Below are the code and all the weights of a small trained network. Each question names an input and a class and asks about switching units off, where a switched-off unit gives its printed mean instead of its output.

import numpy as np


def w(rows, s, z=0):
    codes = np.array(rows[::2]) - 128.0
    scale = np.full(codes.shape[1], s)
    scale[-1] = z or s
    return codes * scale


def f(y):
    return y / 2 * (1 + np.tanh(0.7978845608 * (y + 0.044715 * y**3)))


def log_softmax(a):
    a = a - a.max(-1, keepdims=True)
    return a - np.log(np.exp(a).sum(-1, keepdims=True))


def net(x, mask):
    res = np.array(x, float).reshape(1, 7) / 4 @ E
    y = f(res @ A[0][:, :-1].T + A[0][:, -1])
    res = res + np.where(mask, y, B[0][:, -1]) @ B[0][:, :-1]
    return log_softmax(res[-1] @ U[:, :-1].T + U[:, -1])


A, B = {}, {}
E = w([
[188,190,144,125,79,124],'x0',
[249,81,128,127,145,122],'x1',
[137,42,190,139,110,198],'x2',
[109,144,188,184,140,105],'x3',
[129,134,107,214,117,140],'x4',
[135,148,33,173,124,103],'x5',
[175,189,132,101,137,203],'x6',
],0.011)
A[0] = w([
[173,147,90,223,68,139,212],'neuron 1',
[145,144,175,194,161,95,253],'neuron 2',
[136,126,163,207,106,187,154],'neuron 3',
[53,154,71,135,117,115,189],'neuron 4',
[98,115,175,123,126,175,170],'neuron 5',
[250,138,183,94,120,132,211],'neuron 6',
[133,179,126,63,125,106,219],'neuron 7',
[181,116,128,76,162,193,158],'neuron 8',
[175,172,81,105,155,74,207],'neuron 9',
[136,76,130,151,146,149,209],'neuron 10',
[111,118,134,153,71,170,202],'neuron 11',
[62,85,157,132,121,141,222],'neuron 12',
[98,69,107,96,171,75,181],'neuron 13',
[113,161,68,131,139,227,136],'neuron 14',
[184,129,172,78,153,135,172],'neuron 15',
[160,126,127,145,135,208,201],'neuron 16',
[89,164,80,111,136,121,178],'neuron 17',
[85,135,199,187,150,105,208],'neuron 18',
[195,29,174,132,114,151,236],'neuron 19',
[165,164,113,88,89,90,176],'neuron 20',
[55,203,116,154,124,119,246],'neuron 21',
],0.013,0.0037)
B[0] = w([
[193,131,105,169,112,107,234],'neuron 1',
[150,161,30,240,220,73,197],'neuron 2',
[189,157,167,175,173,131,204],'neuron 3',
[97,190,141,139,61,112,220],'neuron 4',
[76,96,205,125,162,96,182],'neuron 5',
[170,109,90,125,150,188,247],'neuron 6',
[106,171,91,41,115,145,192],'neuron 7',
[133,85,191,60,138,194,201],'neuron 8',
[149,116,109,58,131,156,213],'neuron 9',
[115,64,132,143,139,132,182],'neuron 10',
[125,118,226,187,104,112,176],'neuron 11',
[33,105,187,130,121,77,204],'neuron 12',
[84,22,81,183,41,121,200],'neuron 13',
[110,160,161,132,73,165,198],'neuron 14',
[84,134,97,71,182,141,192],'neuron 15',
[191,31,175,181,142,172,197],'neuron 16',
[114,191,97,97,52,110,193],'neuron 17',
[49,151,125,178,222,48,209],'neuron 18',
[129,93,74,149,113,168,252],'neuron 19',
[179,179,125,28,156,167,186],'neuron 20',
[106,254,133,119,116,71,233],'neuron 21',
],0.0075,0.012)
U = w([
[241,111,170,193,93,183,107],'0',
[30,156,167,132,175,36,107],'1',
[110,210,55,100,3,133,71],'2',
[165,134,61,37,191,193,135],'3',
[132,62,172,99,167,211,163],'4',
[170,117,12,174,228,104,74],'5',
[84,29,37,132,43,104,253],'6',
[229,134,129,74,111,86,116],'7',
],0.0082,0.0026)

Each question gives the input, the list of numbers given to net, and the class t.
The units are the neurons (one row each of A and B). Each row of codes is followed by its name. A weight is (code - 128) times the scale printed after its matrix; where a second scale follows, it is the last column's (A, B and U).
mask holds one flag per neuron, in row order. A switched-off neuron (its flag False) gives its mean, the last column of its row in B, instead of its output. The means were averaged over made-up inputs and are rounded, as every weight is.
A unit's drop is (log p(t) with every unit on - log p(t) with that unit switched off) / (log p(t) with every unit on - log p(t) with every unit switched off).
The circuit of an input: a set's keep is (log p(t) with only the set's units on - log p(t) with every unit switched off) / (log p(t) with every unit on - log p(t) with every unit switched off). Starting from the 12 units with the biggest drops (on a tie, the unit counted first), units are removed one at a time, each time the one whose removal leaves the highest keep (on an exact tie, the one counted first), for as long as the keep stays at least 0.8.
units of the circuit, in order: the units of the circuit, biggest drop first
top k neurons: the k neurons with the biggest drops, biggest first
drop when u is switched off: that unit's drop, to one decimal
input [-2,8,0,3,-6,-3,7], class 3: units of the circuit, in order -> (neuron 15)
input [1,-2,6,-8,-5,6,7], class 4: units of the circuit, in order -> (neuron 16; neuron 8)
input [-4,-4,7,-3,6,0,1], class 1: top 4 neurons -> (neuron 12; neuron 6; neuron 5; neuron 8)
input [-7,-6,8,-3,3,3,2], class 1: units of the circuit, in order -> (neuron 12; neuron 5)
input [-5,-2,7,-2,1,-7,-8], class 1: top 2 neurons -> (neuron 12; neuron 18)
input [-3,6,1,-6,-1,-1,7], class 4: top 4 neurons -> (neuron 16; neuron 8; neuron 21; neuron 2)
input [-1,1,-4,7,5,-3,0], class 5: top 2 neurons -> (neuron 2; neuron 12)
input [-7,0,8,6,-5,-5,0], class 1: top 3 neurons -> (neuron 18; neuron 12; neuron 5)
input [-8,1,-2,-8,-5,5,-1], class 6: top 2 neurons -> (neuron 13; neuron 21)
input [0,5,5,5,4,6,0], class 5: top 3 neurons -> (neuron 2; neuron 14; neuron 8)
input [-4,-7,5,-5,1,2,-5], class 1: top 2 neurons -> (neuron 12; neuron 19)
input [7,-5,8,1,-8,8,6], class 0: top 2 neurons -> (neuron 16; neuron 11)
input [2,4,-1,6,4,-8,7], class 4: top 2 neurons -> (neuron 8; neuron 15)
input [-2,-8,1,-7,-5,-3,8], class 2: units of the circuit, in order -> (neuron 14)
input [6,4,2,0,-2,2,-6], class 3: top 2 neurons -> (neuron 18; neuron 20)
input [5,1,-2,3,6,-4,3], class 5: drop when neuron 8 is switched off -> 0.1
input [-6,7,-1,4,-8,6,-4], class 6: drop when neuron 13 is switched off -> 0.4
input [-4,6,0,-6,1,2,5], class 4: drop when neuron 16 is switched off -> 0.5
